Each row is followed by one of two labels, saying whether the row has a hidden trait. Each part has a new trait and two new labels.
(in the rows, 100 means zero)
[ 99 108 107 104 109 103  97  99 133 105 101  95 106 121 103 102  94  94
  97  92  98 101  97 103 104 102 121  85  94 112  98 127 112 102 103  78
  84 101  94  94 107  94 119 108  88  96  93 105  89 117 119  81 108 101
 105 104 138  92  99  93 103 108  77 105 111 123  96 107 125  81 105  92
  98 105  97  98 100 108 106 148 100  89 115 101 119  99 102 135  99  78
  98 123  99  88 104  81  96 120 110 135 102  98  82 105 114 147  98 131
  98 119 100 100  66 100 127 101  90 117 111 124 103 104 129  82  97  59
 108 104 104  96 109  95 102 100  66 108  81  79  69 100 100  92 101  98
 119  98 100 102 126  98 100 102  94 138  99 153 106 102 103 105 106 122
  88 140  90  96  93 105  98 104 100 116 111 101  93  40 102 119 106 101
 113 117 103 106 103 100 102 101 100 116 143 109 105 117  62  91  97 111
 100  96 102 121 101  95  89 102  81  99  74  98 101  97  99  99  99 125
 104  97 103 101  95  99] : J811
[ 97 101 102 100 108 100 100  86 100 101 101 103 118 123  99  90 100 100
 100  90 100  99  96 100  98  91  91 102 100  87 110 103  97 105 101  96
 101  97  83 100 100  97 109 101  90  94 106 108 158 118 108 100 102 115
  90  99  62  99  58  85 101  99  99  90 112 134  98  99  99 101 100 101
 100  87  84  99  86 100 140 101 100 124 101  99 155 114  98 108 101 101
 100 127 100 110 112  99  97 104  99  99 100  94  83 101 101 101  86 111
  76 121 120 107 100 100 125 122  89  66  85 114 144  68 101  78  99 167
  94 102 116 106 110 106 105 101 100  99  78  78 102 101  98  84  99 100
 102 100  96  99 100  99  99  99 112 149  95  66 107 107 100 101 121  98
  86 101 100 107 103 100 153  29 123  74 101 111 147 107  74  85 101  99
 128 100  97 115  95  98  98  74  71  99 140  74 132 117  90 108 109 115
  99 117 100  96  84 100  87 100 100 106 106 102  68  95 149 100  93  98
 101  96  68  78 100 100] : J921
[116 107  95 132  99 103  97  79 128  94 101 100 109 126 109 113  93  98
  96  98 114  95  99 110  96  71 133  89  99  78 100  95 117  88 106  98
  99 100  87  98 102  97 122 104 100  99 102 103  57 101 102  97 101 100
 100 103 122  81  79  84 105 101 100  76 113 127  98 117 123 111  96  78
 100  69 100 106 102 115 100 137  90  99 120  98 107 100  95 107 100  98
 114 121 100 103  96  82  98  96  98 135 101  97 111 111 108 102 100 105
 102  99 106 123 101 100 109 122  99  96 102 108  99 104 132  92 101  98
  93 122 108 102 110  86  98  96  72  85  89 105  67  86 107 100 107  96
  94  85  81 102 148  97 101 103 102 137  96 108 108 121 101  99  99  98
  85 131  98  96  99  97  97  96 110 111 103 101  95  44 100  99 103 107
 103  97 109 105 115 106  56 100  65 114  96 106 104 115  96 106  83  99
  71 114  97  95  96  97 102 103 100 103  80 101 104  97 134 105  91 123
 107  86 107  99  79 107] : J811
[121 103 108  99 107  98  98  82  98  94  86  98 104 126 106 118 100  99
  97  98  99  99 100 110 103 105 132 103 100  96 101 134 115  88 103  85
  83 106  92 117 102  98 124 100  91  94  95  98  90 104 100  94 101 104
 101 101 127  84  97  86 102 108  80  99 102 107  98 103 104  84  97  90
 100 102  92  99  83 102  98 109  93 100  97 112 102 100  93 100  98  80
  98  97 100 103  95 100  91  97  99 140 101 100  79 106 118 134  99 105
 101 116 101 118  67 100 123 100  99  99 123  99  82 115 130  84 101 103
  91 120 104  99 109  96 106  98 101 100  78  81  92  98 111  92 125 101
  96  91 103 102 130  98 101 111  96 102  89 148 107 100 104 116 102  97
  80 137  98  96  98  94 100  81  98 102 119 112 130  95  76 125  94 107
 101  97  96 119  97 106  57  75 104  99 104 105  90 124 100 107  98  97
  74  98 106 121  96 117  90 105  84 108  73 101  97  97 123 107  91 120
 104  87 115 102  75  98] : J811
[119 103 112  95 101 117  98  76 103 104  84  77  99 124 102 114  96 100
  98 103 116 101  94  99  99  66 126 102  96  81 105  99 118 102  96 100
  88 100  85  96 101  97  99 105  97  97 103 104  94  99 115  95 109 106
  84 101 121 100  78  83  98 114  79  99 111 108  99 104 105 105 109  83
  97 101  90  98 100  95 102 134 101  98 102 111   5 103  95 101 100 100
 113 125 100  91 104  81  97 130 109 146 101  98  78 103 101 131  92 102
  98 121 123 120  68 101 121 100 100 125 100 129  76  99  98 102  99 110
  95 100 103  95 100  95 100  94  94  91  86  81  97 102 103  96 106  94
 103  88  81  99 101 103 100 109 100  98  91 155 105 122 100 120  99  92
  99 133  96  79  98 103 101  80 118 102 107 100 101  50 101 121  95  98
  99 102  98 116 115 104  98  86  67  98 101  98  95 102  59  96  63 111
 102 106  97 121  86 118 100 102 101 107 100  91 101  97 110 108  90 131
 105  98 110 100  79 108] : J811
[105 101 101 106 101 101 100  79 106 104 104  95 105 118 122  99 107  64
 102  84 112 133  90 112 112  83  95 103  99  87 109  90  81 104  82  95
  91 101  77 107 118  98 104 107  91  95  99 112 165  97 114  95  98  94
 105 100  64 107 102  78  95 105 103  95 112 101 100 113  97  98  97  79
  99  95  84 106  84 142 133 156 105  99 120 102 138 103 100 109 102 104
 117  98 100 105 122  97  95 101 123 107 101  98  82 101 101 126  87 110
  73 122  96 103  77 101 101 119 100  63  74 108 107  57 122  99 100  87
  97 104 116  97  98 101 103 112  88  99  77 101  77 102 112  85 129  94
  77  68  81 110  83 100 100 105 101 104 105  70 109 101 116 117 121  98
 101 101 120 108  99 104  96  29 126  76 128 102 105 102  69  79 105 103
 103 101 102 115  96 100 102  76 100 116  99  73 101 116  82  92  93 101
  96  99 106  83  87 102 101  99 101  98  95  97  73  91  96 116 100  96
 101 100  67  99 102 107] : J921
[ 99 106  97  93 100 115  96 102 132  92 105  79 110 103 128 103  91  72
  96 105  98 126  95  98 113  91  97  98  94  76 110  85  82 106  96  52
  88  99 101  97 119  98 111 105  98  99 100 101 151 122 101  94  82 106
  99 104  65 104  99  85  76 109 103  81 104 140  97 106 127 107 108  88
 100  84  99  98 102 113 107 147 102  95  97 112 155 103  97 102  99  97
  98 129 100 112  93  95  89  80  96  91  92  88 100 110 101 111  90 117
 102 117 126 108  94  91 101 120  88  68  91 126 145  63 119  74 111 101
  94 101 108 104 109  93  98  94  88  77  75 108  94  96 123  97 126 100
  93 100  82  95  89  96 101 111 114 140  94 109 104 104 131 112  99  95
  77  94  99 102  97  97 167  39  99 107 108 119 141 104  98  92  96 107
 101 116  94 128  96  99  82  73  97 113 136  56 134 122 105  94 117  99
 104 115 105  77  95  94  91 104 101 108 104 100  68  96 142 101  90  95
 103  86 109 102 100 102] : J921
[101 105  80 110 104 100 101  86 137  93 105  77  98  99  96  96 105  74
 102  88 115 127  94  99 110  87 102  99  96  82 102  84 100 100  77 104
  94 100 104 100 100  97 111  99  92  94 108 102 103 119 100  98  92 116
  98 103  57 103  55  85  93 101 106 100 113  98 102 101 123  99 111  87
 100  94 101 107  82  99 131 143 128 101 118 101  95 111 101  99 100  99
 114  98 100 106 120 101  93 101 100  87  91 102  79 100 100 100 102 113
  77 117 111 103  69  89 129  97 100  65  88 116 100  69 123  78 110 100
 100  99  99 110 103 100 100 108  93 100 102  83  52 107  99  83 114 100
  98  72  79 115  82  92 102 100 111 136  93  97 110 100 119 114  99 101
  86  95  85 101 100 100 160  16 126  72 102  99 100  94  73 102  92  99
 102 100 101 102 100 109 102  99 101 117 138 103 136 118  81 110  98 114
  96 103 109  90  80  99 100 103 102 108  96  99 103  97 100 114  92 101
 100 101  78  86 109 100] : J921
[ 97 105 101 115 107 119  98  86 102  94 103  77 100  99 122  93 104 103
 100  90  99 132  93  99 111  90  85 101  97  99 108  86  80 107  99  55
  87 101  93 109 117  95 102 102  92 100 104  98 139  94 109  87  93 106
  86 103 103 111  97  82 101 100 102  96 112 135 106 105 101 102  97  95
 100  95  86 105  85  99 128 117  99  99 120 119 105 102  94 112  97 102
 100 130 100 108 120  97  97  98 126 104  91  87  98 105 100 132  98 114
  71 118 125 103  98  89 103 100  99  66  87 100 102  65 101  69 109 162
 102  86 101  98 101 101  98 123  79 103  79  80  63  99 119 100 123  95
  77  97 100  99  98 100 100 101 111 107  94  70 106 101 103  97  97  99
  99 101  97 114  99 112  95 104 120  75 100 101 149 102  72  87  89 111
 132 123 100 100 101 104  98 100  64  99 139  90  99 116  98  97  99 115
 100 117  99  82 100  98 101 104 100 102  96  99  65  86 145  98 100  97
 103  98 102 100  98  99] : J921
[ 93 112  73 102 102 107  90  85 127  79 123 104 104 110 137 101  83  71
  89 109 108  97  93 105 118 113  82 108  93  68 108  77 107 115  70  53
  99  99  91  92 127  93 102 109  93  92  84  88 148 105 108  86  92 110
  97 110 120  98  49  95 105 104 104  82 102 117  98 113 138 118 100  58
  95 103  98  95  87  90 128 169  72 113 113  96 171 108  90 115  96  99
 112 129 103 107 107  92  93  89 119  70  96  86  99 124 108 124  87 129
  82  93 135 102  65 100 122 106  98  97  96 130 144  59 127  80 113  96
 110  88 124  94  95  83  98  86  88  87  90  95  48  90 141  78 135  96
  68  72 103  88 105  86 103 113 101 110  84  87 108 106 137  94 114  92
  72 101 119  87  93  92 100  68 121 111 153 102  99  97  80  97 100 109
 134 116  86 123 102 102  80  98  95  94  96  63 129 128  87  89 122 106
 101  96  97  72  80 108 108 116  81 109 105 105  97  90 101 119  98  93
 112  78  79 105  99  97] : J921
[120 106 102 138 104 118  97  96 111 107 100  95 118 115 108  98 106  98
 102 102 117 111  93 101  96  50 126  82  99 102  97 132 102 104 110  96
  98 103  70  91 102  94  94 112  95 102 104 114  58  93 107  76 110 105
 109 104 127  90  89  83  95 116 103  77 102 111  89 110 120 103 103  92
  98 100  97 106  98  94  65 143 113  95  98 115 112 111 107  89 105 108
 120  97 100  91 118 103  95 129 101 101 102 113 104  98 111 124  94  99
  89 108 117 114  69  90 128 100  88 116  91 100 110  98 101  86 102  67
 101 123 100  94 111  90 114 107  71  83  93  76 106 103  87  88  94  97
  99  89  95  96 113  99  99 101  99 136 107 126 100 102 112 132  99 121
  99 138  99  79  97 109  98  77 121 115  98 103 164  54  66 107 111  94
 101 117 104 109 105  94  93  92  97  99 140 101  96  92  64  94  95 114
  74  94 104 125  95  99  87 101  81  97  96  94 109 102 125  83 102 124
 104  98 108  99 100 110] : J811
